0: [-24.4  11.3   3.7   8.1   2.3  99.9   5.1 -21.2 -36.4 -42.4 -33.4  17.9
  11.4   1.1 -10.3   0.8 -13.0 -16.5  40.1  -4.2   2.3  41.0  21.1  18.7
  11.6  21.5 -44.4 -32.6   5.5  19.2   9.3  22.5]
1: [-13.1  12.6  -3.4   5.1  -1.5  22.6  20.8 -17.4   1.3  29.4   0.4 -19.0
  29.0   6.2   8.6  -0.7  23.2 -34.6  12.3 -41.8   8.1  -7.4  15.8  -7.0
 -22.6 -32.1 -13.2   9.1 -10.7  19.2   4.3   1.7]
2: [ 29.0  15.2  -3.9  -4.6  -5.3   3.0  13.3 -17.8  -4.0  31.5   2.3 -16.1
   3.9 -24.3   3.3  10.4  -0.2  21.0   6.6 -28.3 -11.3 -11.2 -28.6 -11.6
 -13.0  25.1  24.8  19.0   5.4  -5.7 -14.0  17.9]
3: [ 47.0   3.2  -4.1   2.5  15.2 -12.7   5.6 -13.9 -17.0  54.0   6.8 -27.6
   3.1 -15.5 -19.9  -0.7   0.6 -34.6 -41.5 -37.2   4.3   5.7  19.3   2.8
  -1.9  58.0  23.2  29.1 -27.0 -17.9  -0.5   9.7]
4: [ 24.5   8.9   2.9 -20.7  11.4  12.3 -14.9 -35.1  -0.8  18.2   2.6  -5.6
  22.2  -0.3 -18.2 -22.7 -18.3 -66.4 -38.5 -17.7  24.1  26.9  13.2   0.5
  -0.9  29.6  -0.9   5.3  -4.9   4.2   6.3  17.8]
5: [ 33.0  11.4   2.7 -33.2 -10.1   9.3  -1.8  -9.8   2.9  74.9  -5.5 -11.8
  -0.6 -20.5 -26.9 -21.1   9.8  27.6  67.4 -38.8   6.0  -7.1 -22.9 -22.9
  16.0  15.1  15.9   9.4 -13.5   1.0   2.7  30.0]
6: [ 15.4  21.5  -8.3 -34.9  -2.7  -7.1  -6.3   1.1  51.4  44.3   6.7  -0.4
   7.7 -20.4   2.3  11.6   7.1  42.8  80.2  19.0  -7.0 -16.9  12.4  -7.0
   5.4  37.3  13.4 -23.8 -12.1  -8.2  14.1   7.2] | 5 2 1 3 4
7: [ 35.4  -1.8  -4.9   3.6   2.6 -31.7 -11.5  32.0  33.4  31.6  -5.4 -13.2
  -3.9  -8.6 -21.9  -7.4  -1.9   4.1  -5.6 -26.7  -4.2   5.1   8.1   2.5
  43.8  75.9  20.0 -16.4 -30.6 -16.6   0.9   4.1] | 3 2 6 5 4
8: [  4.2  -5.0   7.2  -8.5  -5.5  35.2   9.6  14.9  -5.4   9.4  -1.5  -8.9
 -13.4 -12.4  -0.8   1.6   2.9  31.8  42.9 -41.5  -4.2 -43.0  14.3  -6.1
   7.5  41.0   8.1   5.3  12.4 -17.1  -1.5  12.4] | 2 5 6 7 1
9: [ 52.2   2.8  -6.1 -17.3 -10.7   9.8  -6.8   6.9   0.2  48.2  -1.6 -25.9
 -12.1 -27.9  13.2   4.3  12.3  29.7  39.6 -60.9   6.3  -2.4   5.4 -13.3
  28.7  68.6  19.4  29.7   7.4  13.5  -0.4  18.8] | 5 2 8 7 3
10: [ -7.6  -6.5 -10.8 -10.8 -10.5 -11.6 -18.1 -19.6 -11.8  -6.8 -12.1  -3.9
  10.3  -4.9  14.1  -2.6 -15.2 -11.4  21.0  -5.7   3.6 -18.2   2.1  -3.4
  10.4  22.8   5.2  11.7 -11.8   2.1  -7.0  15.2] | 2 8 1 4 7
11: [ -2.4  -3.2  -1.0   0.5   1.6 -51.6  -2.6 -18.3  10.2   7.3   5.3 -15.9
 -27.5 -25.6   4.6   9.3  15.0   0.0  -3.2  -9.9   8.1   9.1 -24.0 -11.2
   4.5  24.5  25.1  -1.7 -12.4  18.9  -8.5   5.2] | 10 2 7 3 9
12: [ 23.1   8.0   0.7 -13.3  -7.1  29.6  15.7  -8.7  -7.0  28.7 -17.9  -0.6
  20.3 -18.6   6.6  -6.0  -7.4  21.8  15.6 -18.5  -0.1   2.2  17.8  -9.0
  29.9  15.9 -44.3 -10.1 -13.4   8.7  16.0   3.6] | 10 8 2 1 5
13: [  4.4  -3.6 -10.6   0.8 -10.8  35.4  22.9  -5.7 -21.3  -3.0   9.8  -8.0
  18.3  -5.8   1.7   5.6  -1.5  -4.8 -13.9  36.4  18.5   6.8  11.0  -0.1
  -0.8 -55.6 -10.3 -10.8  16.0   3.4  -5.1  -0.8] | 1 12 10 2 4
14: [ 12.8   9.1  12.4  -4.5   5.4   2.5   3.7 -13.6  12.6   7.4  22.6  12.8
   4.2   1.2  -7.9 -19.2 -33.6 -46.8 -13.4 -16.3  15.7 -29.7  24.3   6.2
  -8.8 -20.3   7.3  13.2  23.6   3.5  -8.9  10.4] | 4 10 1 13 2
15: [ 22.9  -4.6 -15.8  -8.7   6.3   6.5  39.9  -1.1  12.1  40.9  -2.3   7.8
  -9.0 -18.4  -1.4 -13.6 -10.5  16.9  18.1 -58.8  -3.5 -27.4  -1.9 -10.0
  22.1  46.5  -7.0 -38.6 -41.8   3.4  -6.9  10.6] | 12 8 7 2 5
16: [-14.8  -5.9   1.4   5.2  -9.3   4.2   8.3 -11.2 -23.9   7.4  -0.1  14.7
   1.1  20.7  -1.4 -17.6   9.4  24.7   6.7 -16.2 -32.9 -24.5  -1.3  18.8
 -33.9 -47.7 -12.3  11.0  14.0  26.3  11.0  17.7] | 1 13 10 14 2
17: [ 45.8   3.0 -15.6 -29.0  17.5  52.1  -4.4 -25.6  -8.1   4.0  -6.4 -20.7
   0.0 -16.6 -19.8  18.9  -2.9  49.9  57.5 -37.3   3.4 -30.9  -5.0 -15.2
  39.8  34.6  -2.4   3.8  -1.6  -4.8  -0.6  32.0] | 8 9 5 12 2
18: [ 52.0 -11.6 -20.6 -14.6 -23.7   5.3   2.1  -8.7 -17.4  52.7  40.2  -9.7
  -2.3 -14.0  40.4 -24.0  -9.4  35.6  14.3 -70.1  -2.9 -23.6 -15.3 -15.5
   1.0   9.9   9.0   7.5   0.8  19.5 -14.9  40.3] | 2 9 5 15 8
19: [  4.6  -3.3  25.0  -3.0  14.5  10.1 -17.0 -27.1 -12.5  -5.2   8.3  11.2
 -21.9   6.2 -19.3   2.1  -2.9   4.5 -35.8 -20.6  -7.4   4.9  26.2  13.3
  11.5  12.9  -6.3   2.8   0.9  -8.8   0.0  13.2] | 10 14 4 12 11
20: [ 30.0   6.9 -26.1 -36.1  -5.1 -36.8  10.0  27.6  37.2  14.0   1.0  18.8
  -5.4 -21.2   4.9  41.2   0.5  55.3  43.4 -27.7  12.0 -33.3  11.2 -16.7
  10.2  28.9   3.0 -25.5  -0.3 -17.0   6.2   7.9] | 6 8 15 2 7
21: [ -7.6 -10.7  13.5   1.4   0.1  -7.5 -34.0   6.8   7.1 -28.9   5.8  17.8
  23.0   2.6  22.4   9.7   3.0   2.2 -15.8  36.9 -14.2   5.1 -19.0 -19.1
 -16.3 -20.3  -1.5 -12.3 -19.9  15.1  -8.2 -22.0] | 10 13 11 19 16
22: [ -4.9  -2.8  10.8 -25.5   9.3   5.0  30.9  12.4  -6.7 -11.1 -30.4   6.8
 -24.2  -3.6  -2.7  24.4  32.2  89.4  75.8 -18.1   4.5 -42.2 -20.0   1.6
  12.2 -23.1   6.0 -14.8 -13.7   8.2  20.5  20.9] | 8 20 17 6 16
23: [ -4.8   6.1  -4.4 -10.9   6.7  -3.0 -40.8 -20.4 -18.6  -3.4  -9.1  -5.2
  15.1  14.9  20.9 -32.2 -26.0 -71.8 -50.4 -27.6   8.0  41.7  10.5  10.5
 -12.2  -7.4 -43.6  -4.2  -9.8 -17.9  12.5  -3.1] | 4 19 14 10 1
24: [ -8.8   2.8 -14.5  -4.7  -4.5  47.3  -1.5   0.9  -6.5  14.9 -15.8  -3.6
 -16.7 -28.8  -1.8   5.2  -3.8  29.8  17.9 -35.1   3.0   6.1  12.3 -31.2
   4.0   8.6  29.3   7.4  -5.2   3.1 -26.0  19.2] | 8 2 10 12 17
25: [ 48.0  -4.2 -15.9   3.8   2.5 -28.1  21.0  -6.3  -5.2  71.8 -10.4 -26.7
  14.6 -12.2  20.0  19.4  12.3  46.4  37.5 -99.9  -4.3   0.8 -19.6 -30.9
  -9.7  59.6  45.8  32.9 -11.2  -5.0 -20.9  45.5] | 9 2 18 5 15
26: [ 34.9   2.6  -9.0 -27.6   2.3 -32.8 -34.9 -27.2  -8.0  52.5  16.6  12.0
  18.4 -26.4  16.1  -1.3  12.3 -84.6 -85.1 -17.1   9.3 -12.0 -19.5  -5.4
  16.6  10.7  17.3   9.3  -8.5 -14.2 -22.6  26.3] | 4 3 14 23 11
27: [-13.8  10.0 -13.7 -19.1  12.6  15.9  15.7  -3.0 -43.6 -12.8  -0.1  20.5
  25.8  -0.2 -11.7  -9.8  -2.1 -13.0   6.6 -19.5  12.8  12.9  18.8  -2.7
   3.2 -20.6 -46.8 -33.1 -14.5  14.1  12.2   2.6] | 12 13 1 10 19
28: [  8.4  -8.4  19.7  -4.8  -1.4  12.2 -26.3 -13.1 -11.4   4.7   3.1  -1.2
  20.5  -8.0   4.8  -2.1  26.1   4.3   7.2 -35.7  -9.6  -8.4   0.5   4.0
  12.1  10.7  18.8  11.6   3.3  10.0   7.6   5.6] | 10 19 2 8 24
29: [-13.2  16.2 -26.8 -36.1   1.6  20.4 -22.5  -1.4   2.3   2.7 -30.1   4.1
  -8.4 -29.6  -9.7  17.2  18.9   5.4  60.6 -14.9  -1.7  16.4  -3.9 -13.5
  30.0  34.0  -9.0 -21.9 -39.3   3.3   7.0  20.1] | 10 24 12 6 17
30: [ 11.6   8.9  -8.9  -9.4 -10.1  82.6  17.9 -10.2   8.9   6.5  -0.9 -10.7
 -10.7 -30.5   2.3 -33.5   0.5 -17.6  63.8 -12.5   9.7  19.7  19.7   2.6
   8.4  22.8  -1.0  -3.1 -10.4  17.9  -0.5  22.3] | 24 12 29 8 0
31: [  3.4  -3.7   5.8  -2.9 -16.0  46.7  19.3  -0.8   3.0  25.2 -13.6  -4.3
  12.5   3.6  15.3  -1.1  18.7 -14.3  23.3 -15.4  16.2 -17.8 -15.1 -19.7
   9.9  23.6  -4.6   0.6  25.6 -17.4  11.4  13.3] | 8 28 12 2 10
32: [-11.8  12.1   0.8  -1.6  14.6  13.6   0.8  21.3  -9.7  29.6 -13.4   9.0
   7.6 -34.6   8.6 -18.1  -4.6 -16.1   6.6   7.1  -5.6  -1.8   6.6   3.1
  12.4  15.3   0.7 -10.3 -27.2 -12.0  -7.6   2.5] | 10 12 28 24 31
33: [ 25.3  36.5   5.1   1.8  14.9   3.9 -41.6 -31.8 -27.0  19.3   0.5  21.6
  14.6  23.4  14.2  -7.6   7.4 -55.4 -80.9 -40.9  -5.2  -4.9  -5.6   2.6
  27.9   8.2  17.6 -16.1 -24.3   0.3   2.9 -18.0] | 26 4 23 19 28
34: [-14.8  -4.2 -17.7   6.4 -17.1  -0.2   1.8 -16.9   3.0  20.4  10.1 -11.4
  22.8   4.0   0.5  14.1  -5.4  -8.7   4.7 -11.8  -7.1   2.9   5.6  -9.2
  17.7  12.8  -5.1   8.5 -28.1  -7.3 -17.2  19.2] | 10 32 28 2 1
35: [-12.2  27.1 -12.1  -0.8 -15.7 -12.5 -12.8 -22.7 -11.1  10.3   6.0   2.9
   5.3  -4.6   1.9 -11.2   1.8 -18.5  13.2 -43.5  -9.3 -37.7  10.1   2.3
   8.4  49.7   2.3 -14.2  -9.2   8.5  25.1  19.5] | 10 28 34 8 32
36: [  0.2   9.1  -0.9 -35.4 -20.0  -8.3   7.9  -7.9 -23.8  39.2  18.2 -11.3
  14.3 -10.4   8.4   3.5  -6.1  13.5  34.5 -27.9  16.2 -14.6  -5.5  -7.5
 -11.0 -31.6   2.3  18.8   1.9  -7.6 -15.4  49.6] | 2 34 10 5 18
37: [ 35.0  11.3   9.5   1.7  -2.7  -4.8  19.5  25.7   0.7  29.4  28.7 -19.7
   6.4 -24.4  -1.6 -16.9   7.2  -7.2   4.0 -60.8  -9.3  12.3 -17.0  11.9
  47.5  76.6  35.7   9.7 -21.9   4.6 -15.8 -22.6] | 7 9 3 15 2
38: [ 40.5  12.7 -11.5 -18.5 -10.2  25.2   2.2  22.8  -4.7  38.8  -5.9 -22.9
 -16.7 -44.5   8.5   0.0  -8.0  42.8  70.1 -34.3   0.5   6.5   6.5 -25.6
  30.4  46.5  -9.7  -3.8 -21.0   9.3 -25.2  30.1] | 9 5 17 8 24
39: [ 38.7 -10.1 -14.6  -9.4 -20.8  28.9  30.3  -2.1 -22.4  51.2  -4.3  -8.3
 -17.6 -17.5  13.8   1.9  -5.5  53.1  82.7 -37.6  24.5 -24.3   6.2 -11.9
  11.9  38.0  14.7  -9.7 -26.9 -14.8  -0.7  23.5] | 38 8 5 17 9
40: [ 15.6  19.4  -4.0   8.3   3.8  51.5   4.0 -26.5  -8.1  57.0   1.5  -5.9
  13.0 -25.0  -7.3 -20.3 -10.3 -48.8  20.9 -49.4   5.0  22.7   0.4  -5.9
  28.3  24.9  25.2 -19.5 -38.6   2.1 -20.9   9.2] | 32 30 34 4 15
41: [ 28.1  -9.5  -9.5 -19.3  -5.3 -15.6  15.9  25.7   6.1  47.5  12.0  10.1
   1.2 -26.3 -12.2  10.3  -2.5  -7.0 -23.1 -27.2  15.0  13.6   0.2 -10.3
 -14.1  17.9  18.3  16.1  21.2   0.7  15.0   3.7] | 2 3 11 28 32
42: [ 17.8 -10.8   0.1   8.3   4.7  23.6  16.0 -38.4 -13.2  15.8   5.2   5.0
  17.1 -15.2   9.2 -16.3  16.5  -2.0  -5.9   1.3  -9.9  18.5  11.1   6.9
   7.1 -18.3 -21.5  13.5  -7.1  14.0  22.1   7.7] | 12 28 13 1 34
43: [ 32.6  13.7  -1.7  10.0   2.1  -0.8  15.9 -17.0   5.0  21.0  11.4  -9.9
  -5.5 -31.1 -15.0 -24.4  -6.2  25.9  21.6 -45.0   7.8  -7.9  18.1  -4.5
  -1.5  67.4   8.2   1.1 -13.2 -27.4 -15.2   7.2] | 2 15 8 9 7
44: [ 39.5 -17.6  -8.5  -0.6 -16.8  -3.3  17.8   5.7  -0.9  21.2   7.3  -0.7
 -10.1  -3.9   7.1  -0.1   0.4  34.8   3.2 -51.1   7.5 -14.1 -20.7  -0.4
  13.3  30.3  28.7 -20.1 -11.0 -21.8  -1.8   0.5] | 2 15 43 8 28
45: [  6.0  13.3   7.7  23.0  -3.1  18.6  25.5   1.0 -16.4   8.3   2.2 -14.2
  18.0 -13.7   3.2  -2.0 -12.5  13.4 -16.3 -31.0  -3.6  -7.1  -7.5  -2.9
  28.9  19.2  29.8  15.5   6.0  -5.8 -26.4   0.7] | 2 28 34 24 44
46: [ 19.2   9.1  -0.7  12.1   5.9  16.6  15.5   2.1  -3.2  16.6  -8.8 -34.0
   3.8 -15.2 -10.3 -12.3   3.0  -8.9 -29.5 -12.9  -1.2 -30.5  -8.6  -9.2
   7.9  21.9  24.6   3.5 -14.8  -2.8  -9.8 -15.1] | 45 2 32 28 34
47: [-22.7 -19.5 -16.2  -2.0   2.3  51.9   7.0  14.8 -11.1  33.6 -21.7   0.5
  -3.5 -10.3 -23.5 -33.3   3.4  17.0  87.5 -41.3  -1.3  22.4  15.7   0.8
  -3.8  -9.3 -24.2 -53.3 -23.2  16.0  13.9  25.3] | 30 29 12 27 24
48: [ 12.9   8.1  -6.2   3.9   0.6  57.5   4.9  15.5   2.3  21.5  -5.4  -6.0
   1.9 -28.0 -16.8 -22.8  -1.3 -12.4  46.1  -3.1  17.7   1.7  18.0   8.8
 -11.5 -35.8 -20.3  12.5  21.7  16.7 -13.1   4.4] | 30 13 1 42 31
49: [ 15.2  -8.5   3.1  11.4  -0.1 -23.5 -10.8 -15.6  -0.4  21.6   1.0  -4.9
   9.7  -0.3  14.3  16.2  10.8 -22.1 -35.9 -62.1  -6.5  -5.5  -4.9 -20.7
  17.8  42.6  46.2  13.2 -19.7   4.9   3.6  -3.8] | 28 3 46 11 45
50: [  6.2  -1.3  27.1  -4.0  34.0 -20.2 -12.1 -13.0 -20.1   1.5   3.4   6.3
  -3.3 -15.5  10.8  27.7  16.8  22.5  35.8  -5.4  -3.9  -9.0  -7.7 -25.5
 -18.5  -6.9  26.5  15.1   8.3  14.2  -0.2  -4.5] | 28 11 2 10 21
51: [-17.4   2.8  17.4   8.0  -9.9  22.5 -10.8 -16.2 -24.2  -6.7  -1.6  -1.5
  39.3 -15.1  10.9  -8.5  -3.7 -32.6  -4.4 -36.7   6.3  37.5  19.7 -10.7
  32.9   5.6   5.3  15.5 -16.0 -27.8  -6.0  -6.9] | 34 28 45 10 32
52: [ 22.2   9.1   0.5   0.7  -6.9 -28.3  -6.1  -4.0 -14.9  -9.7  13.1 -10.3
  15.6   9.3  26.3  -0.5 -12.7 -29.1  -4.4  35.6  -7.6   1.4   1.2  -3.7
  -6.4 -14.5 -14.1  -4.2   4.4  -5.3  10.9  19.9] | 10 21 13 34 42
53: [-35.6  -1.5  -0.4  -4.8   0.5  45.3  19.1  16.8   4.0  48.2 -25.1  -4.5
 -25.5 -26.1  16.0  -5.0  15.8  13.8  52.4  -5.0  -2.4  11.2  -5.5 -13.1
  12.6  10.6 -11.6  25.3   8.2 -10.5 -10.4   8.4] | 24 31 32 8 48
54: [ -2.4  14.6  -2.5  -0.5   2.4  99.9  18.1  17.6  -3.4  25.2 -28.1 -52.6
  -9.8 -48.9 -10.3   6.4  23.2   0.4  92.3 -61.1   8.6  -8.8  -3.0 -29.4
  12.6  42.5   1.2   0.0   4.4   1.3  -9.8  25.3] | 30 38 8 53 24
55: [ 14.2  -7.5 -20.5 -18.8  14.7  59.0   8.1  28.9 -10.8  70.6   5.8 -21.7
  -7.2 -43.5 -16.1  15.0  -6.6 -20.6  65.9 -63.3  -7.2  17.9  23.6 -36.5
  13.3  68.2  14.0 -24.6 -33.3 -30.4 -15.3  46.3] | 38 54 40 39 15
56: [ 41.7  10.9 -24.8 -40.7 -11.0  -2.6   1.3 -14.1 -11.1  69.9   9.0 -39.3
  22.8 -18.1  15.9   1.1  12.1  -0.5  14.7 -84.3   2.7 -36.7   2.2 -36.0
  28.3  56.1  23.6  10.8 -11.0 -17.6   2.4  21.7] | 9 25 18 2 5
57: [ -6.6  12.9  -0.8  -4.9  17.5  -4.3   1.9  12.4  -6.6  36.9   2.7  -8.3
 -11.0  -3.6   8.1   3.4 -12.9  -9.5  39.0  -5.5   3.9   9.5  -3.3 -21.7
 -20.9  -6.4   8.8  17.1   0.1  13.0   7.4  28.3] | 36 50 10 32 2
